Below is a small trained network, with its code and all its weights. Each question gives an input and a class and asks what happens when units are switched off, that is, made to give their printed mean instead of their output.

import numpy as np


def w(rows, s, z=0):
    codes = np.array(rows[::2]) - 128.0
    scale = np.full(codes.shape[1], s)
    scale[-1] = z or s
    return codes * scale


def norm(h):
    return h / np.sqrt((h * h).mean(-1, keepdims=True) + 1e-5)


def f(y):
    return y / 2 * (1 + np.tanh(0.7978845608 * (y + 0.044715 * y**3)))


def log_softmax(a):
    a = a - a.max(-1, keepdims=True)
    return a - np.log(np.exp(a).sum(-1, keepdims=True))


def net(x, mask):
    res = np.array(x, float).reshape(1, 5) / 4 @ E
    u = 0
    for l in range(3):
        y = f(norm(res) @ A[l][:, :-1].T + A[l][:, -1])
        res = res + np.where(mask[u : u + 12], y, B[l][:, -1]) @ B[l][:, :-1]
        u += 12
    return log_softmax(norm(res)[-1] @ U[:, :-1].T + U[:, -1])


A, B = {}, {}
E = w([
[135,190,234],'x0',
[129,127,127],'x1',
[192,138,113],'x2',
[179,9,135],'x3',
[128,129,129],'x4',
],0.011)
A[0] = w([
[229,161,134,38],'0.n0',
[86,132,147,122],'0.n1',
[153,106,165,66],'0.n2',
[137,75,159,83],'0.n3',
[113,182,96,73],'0.n4',
[7,70,225,72],'0.n5',
[231,164,136,56],'0.n6',
[95,209,145,73],'0.n7',
[245,170,138,21],'0.n8',
[158,148,228,4],'0.n9',
[144,37,234,38],'0.n10',
[123,130,196,58],'0.n11',
],0.017,0.0031)
B[0] = w([
[119,125,66,182],'0.n0',
[133,139,106,149],'0.n1',
[146,128,136,150],'0.n2',
[163,158,113,181],'0.n3',
[172,122,144,174],'0.n4',
[107,115,4,236],'0.n5',
[105,119,64,190],'0.n6',
[175,177,113,236],'0.n7',
[119,114,51,197],'0.n8',
[39,89,208,216],'0.n9',
[214,120,138,255],'0.n10',
[92,106,151,172],'0.n11',
],0.035,0.0063)
A[1] = w([
[88,53,133,155],'1.n0',
[163,129,97,173],'1.n1',
[203,136,27,133],'1.n2',
[7,163,99,28],'1.n3',
[71,177,128,76],'1.n4',
[109,78,136,130],'1.n5',
[138,129,129,127],'1.n6',
[115,133,118,67],'1.n7',
[147,239,173,72],'1.n8',
[163,138,165,4],'1.n9',
[191,93,189,44],'1.n10',
[148,101,200,137],'1.n11',
],0.011,0.0032)
B[1] = w([
[66,219,172,149],'1.n0',
[100,129,149,173],'1.n1',
[36,137,204,254],'1.n2',
[174,3,159,157],'1.n3',
[219,63,146,134],'1.n4',
[89,197,157,133],'1.n5',
[125,132,128,129],'1.n6',
[138,112,120,122],'1.n7',
[98,224,221,148],'1.n8',
[155,103,84,118],'1.n9',
[116,126,142,132],'1.n10',
[82,101,79,123],'1.n11',
],0.016,0.0097)
A[2] = w([
[215,107,122,23],'2.n0',
[184,156,122,99],'2.n1',
[254,130,154,142],'2.n2',
[202,84,130,31],'2.n3',
[211,151,95,121],'2.n4',
[168,129,137,61],'2.n5',
[129,138,85,48],'2.n6',
[134,97,130,94],'2.n7',
[105,104,218,6],'2.n8',
[151,112,200,88],'2.n9',
[66,98,213,178],'2.n10',
[96,86,175,40],'2.n11',
],0.02,0.002)
B[2] = w([
[127,182,174,202],'2.n0',
[86,145,171,168],'2.n1',
[48,254,113,244],'2.n2',
[174,146,169,206],'2.n3',
[43,184,130,208],'2.n4',
[115,156,123,138],'2.n5',
[110,125,82,165],'2.n6',
[132,161,150,146],'2.n7',
[79,69,124,191],'2.n8',
[79,139,77,169],'2.n9',
[100,18,224,254],'2.n10',
[137,73,171,181],'2.n11',
],0.024,0.0062)
U = w([
[117,143,144,234],'0',
[111,75,207,111],'1',
[104,154,137,193],'2',
[218,247,192,138],'3',
[142,135,31,79],'4',
[223,149,138,2],'5',
],0.013,0.009)

Each question gives the input, the list of numbers given to net, and the class t.
The units are the neurons (one row each of A and B). Each row of codes is followed by its name. A weight is (code - 128) times the scale printed after its matrix; where a second scale follows, it is the last column's (A, B and U).
mask holds one flag per neuron, layer by layer. A switched-off neuron (its flag False) gives its mean, the last column of its row in B, instead of its output. The means were averaged over made-up inputs and are rounded, as every weight is.
A unit's drop is (log p(t) with every unit on - log p(t) with that unit switched off) / (log p(t) with every unit on - log p(t) with every unit switched off).
The circuit of an input: a set's keep is (log p(t) with only the set's units on - log p(t) with every unit switched off) / (log p(t) with every unit on - log p(t) with every unit switched off). Starting from the 12 units with the biggest drops (on a tie, the unit counted first), units are removed one at a time, each time the one whose removal leaves the highest keep (on an exact tie, the one counted first), for as long as the keep stays at least 0.8.
units of the circuit, in order: the units of the circuit, biggest drop first
top k neurons: the k neurons with the biggest drops, biggest first
k most important neurons of layer l: the k neurons of layer l with the biggest drops, biggest first
drop of u: that unit's drop, to one decimal
input [-7,3,-2,1,-4], class 1: units of the circuit, in order => [0.n5, 2.n2]
input [-6,4,-8,7,-7], class 4: 2 most important neurons of layer 2 => [2.n10, 2.n8]
input [5,4,1,7,-2], class 3: units of the circuit, in order => [0.n10]
input [-5,1,-8,8,1], class 3: top 4 neurons => [0.n10, 0.n9, 0.n6, 0.n8]
input [5,-1,6,-6,0], class 3: top 4 neurons => [0.n5, 0.n7, 1.n2, 1.n8]
input [-8,-6,6,-7,-5], class 1: top 3 neurons => [0.n5, 0.n10, 1.n2]
input [-8,1,1,6,5], class 1: top 3 neurons => [0.n10, 0.n5, 2.n10]
input [5,-7,8,-7,5], class 4: 2 most important neurons of layer 0 => [0.n8, 0.n6]
input [8,-7,8,-3,-6], class 1: top 2 neurons => [0.n9, 0.n5]
input [1,1,-6,-7,5], class 3: top 3 neurons => [0.n7, 0.n8, 0.n6]
input [-7,2,2,6,4], class 1: top 4 neurons => [0.n10, 0.n7, 0.n5, 0.n4]
input [6,1,-7,4,-1], class 4: top 3 neurons => [0.n5, 0.n10, 2.n10]
input [-1,3,8,-6,-7], class 4: units of the circuit, in order => [0.n8, 2.n2]
input [1,2,5,-6,-4], class 3: units of the circuit, in order => [0.n7]
input [-7,-2,7,-2,2], class 1: top 3 neurons => [0.n7, 0.n5, 1.n2]
input [1,5,7,7,3], class 3: top 2 neurons => [0.n10, 0.n5]
input [-7,3,4,-6,-6], class 1: top 3 neurons => [0.n10, 0.n5, 0.n7]
input [4,3,-8,-3,-1], class 4: 2 most important neurons of layer 0 => [0.n5, 0.n7]
input [-5,2,7,7,4], class 3: drop of 0.n5 => 0.8
input [-5,5,-7,-1,-3], class 4: drop of 1.n2 => 0.1
input [0,5,-8,3,4], class 4: drop of 0.n5 => 1.1
input [-4,0,7,-4,-2], class 4: most important neuron of layer 0 => [0.n9]
